Below are the code and all the weights of a small trained network. Each question names an input and a class and asks about switching units off, where a switched-off unit gives its printed mean instead of its output.

import numpy as np


def w(rows, s, z=0):
    codes = np.array(rows[::2]) - 128.0
    scale = np.full(codes.shape[1], s)
    scale[-1] = z or s
    return codes * scale


def f(y):
    return y / 2 * (1 + np.tanh(0.7978845608 * (y + 0.044715 * y**3)))


def log_softmax(a):
    a = a - a.max(-1, keepdims=True)
    return a - np.log(np.exp(a).sum(-1, keepdims=True))


def net(x, mask):
    res = np.array(x, float).reshape(1, 3) / 4 @ E
    y = f(res @ A[0][:, :-1].T + A[0][:, -1])
    res = res + np.where(mask, y, B[0][:, -1]) @ B[0][:, :-1]
    return log_softmax(res[-1] @ U[:, :-1].T + U[:, -1])


A, B = {}, {}
E = w([
[34,189,2,68,152,243],'x0',
[241,151,68,38,82,211],'x1',
[156,114,86,214,67,128],'x2',
],0.012)
A[0] = w([
[121,139,225,2,145,126,110],'n1',
[209,114,201,143,114,93,84],'n2',
[222,129,113,73,105,157,87],'n3',
[155,142,81,175,88,123,83],'n4',
[173,113,140,132,123,151,250],'n5',
[153,115,126,215,85,157,99],'n6',
],0.012)
B[0] = w([
[180,81,100,152,140,117,210],'n1',
[79,136,108,96,155,196,248],'n2',
[62,93,195,148,178,141,223],'n3',
[183,82,151,111,251,160,158],'n4',
[122,140,62,144,52,61,240],'n5',
[167,76,140,118,167,125,187],'n6',
],0.026,0.014)
U = w([
[114,129,61,78,119,254,152],'0',
[73,103,224,177,157,69,164],'1',
[218,88,102,127,161,118,63],'2',
[147,171,123,122,58,79,254],'3',
[153,168,185,118,120,148,58],'4',
],0.016,0.008)

Each question gives the input, the list of numbers given to net, and the class t.
The units are the neurons (one row each of A and B). Each row of codes is followed by its name. A weight is (code - 128) times the scale printed after its matrix; where a second scale follows, it is the last column's (A, B and U).
mask holds one flag per neuron, in row order. A switched-off neuron (its flag False) gives its mean, the last column of its row in B, instead of its output. The means were averaged over made-up inputs and are rounded, as every weight is.
A unit's drop is (log p(t) with every unit on - log p(t) with that unit switched off) / (log p(t) with every unit on - log p(t) with every unit switched off).
The circuit of an input: a set's keep is (log p(t) with only the set's units on - log p(t) with every unit switched off) / (log p(t) with every unit on - log p(t) with every unit switched off). Starting from all 6 units, units are removed one at a time, each time the one whose removal leaves the highest keep (on an exact tie, the one counted first), for as long as the keep stays at least 0.8.
units of the circuit, in order: the units of the circuit, biggest drop first
most important unit: the unit with the biggest drop
k most important neurons: the k neurons with the biggest drops, biggest first
drop of u: that unit's drop, to one decimal
input [2,-2,-5], class 2: most important unit -> n2
input [-3,-3,-1], class 3: units of the circuit, in order -> n3, n4
input [-5,-4,-1], class 0: units of the circuit, in order -> n2, n3
input [-2,-3,-1], class 3: units of the circuit, in order -> n3, n4
input [3,1,-2], class 3: units of the circuit, in order -> n2, n4
input [5,7,7], class 1: 2 most important neurons -> n3, n2
input [5,0,7], class 2: 2 most important neurons -> n2, n4
input [-6,6,6], class 0: 2 most important neurons -> n2, n1
input [-1,4,7], class 2: 2 most important neurons -> n4, n6
input [0,-3,1], class 3: 3 most important neurons -> n3, n2, n4
input [2,4,0], class 1: units of the circuit, in order -> n2, n3
input [-2,-2,-6], class 2: 2 most important neurons -> n3, n1
input [-1,-3,0], class 3: 3 most important neurons -> n3, n2, n4
input [-3,1,-5], class 2: units of the circuit, in order -> n1
input [3,3,6], class 2: 2 most important neurons -> n2, n4
input [-8,-7,-2], class 0: 2 most important neurons -> n2, n3
input [0,0,-4], class 2: 3 most important neurons -> n2, n1, n3
input [-7,-4,8], class 2: 2 most important neurons -> n6, n4
input [-1,0,2], class 3: 2 most important neurons -> n3, n2
input [-7,1,-8], class 2: most important unit -> n1
input [0,-6,7], class 2: 3 most important neurons -> n3, n6, n4
input [0,6,2], class 1: drop of n3 -> 0.7
input [-7,-7,-6], class 0: drop of n3 -> 0.2
input [1,7,-3], class 1: drop of n3 -> 0.8
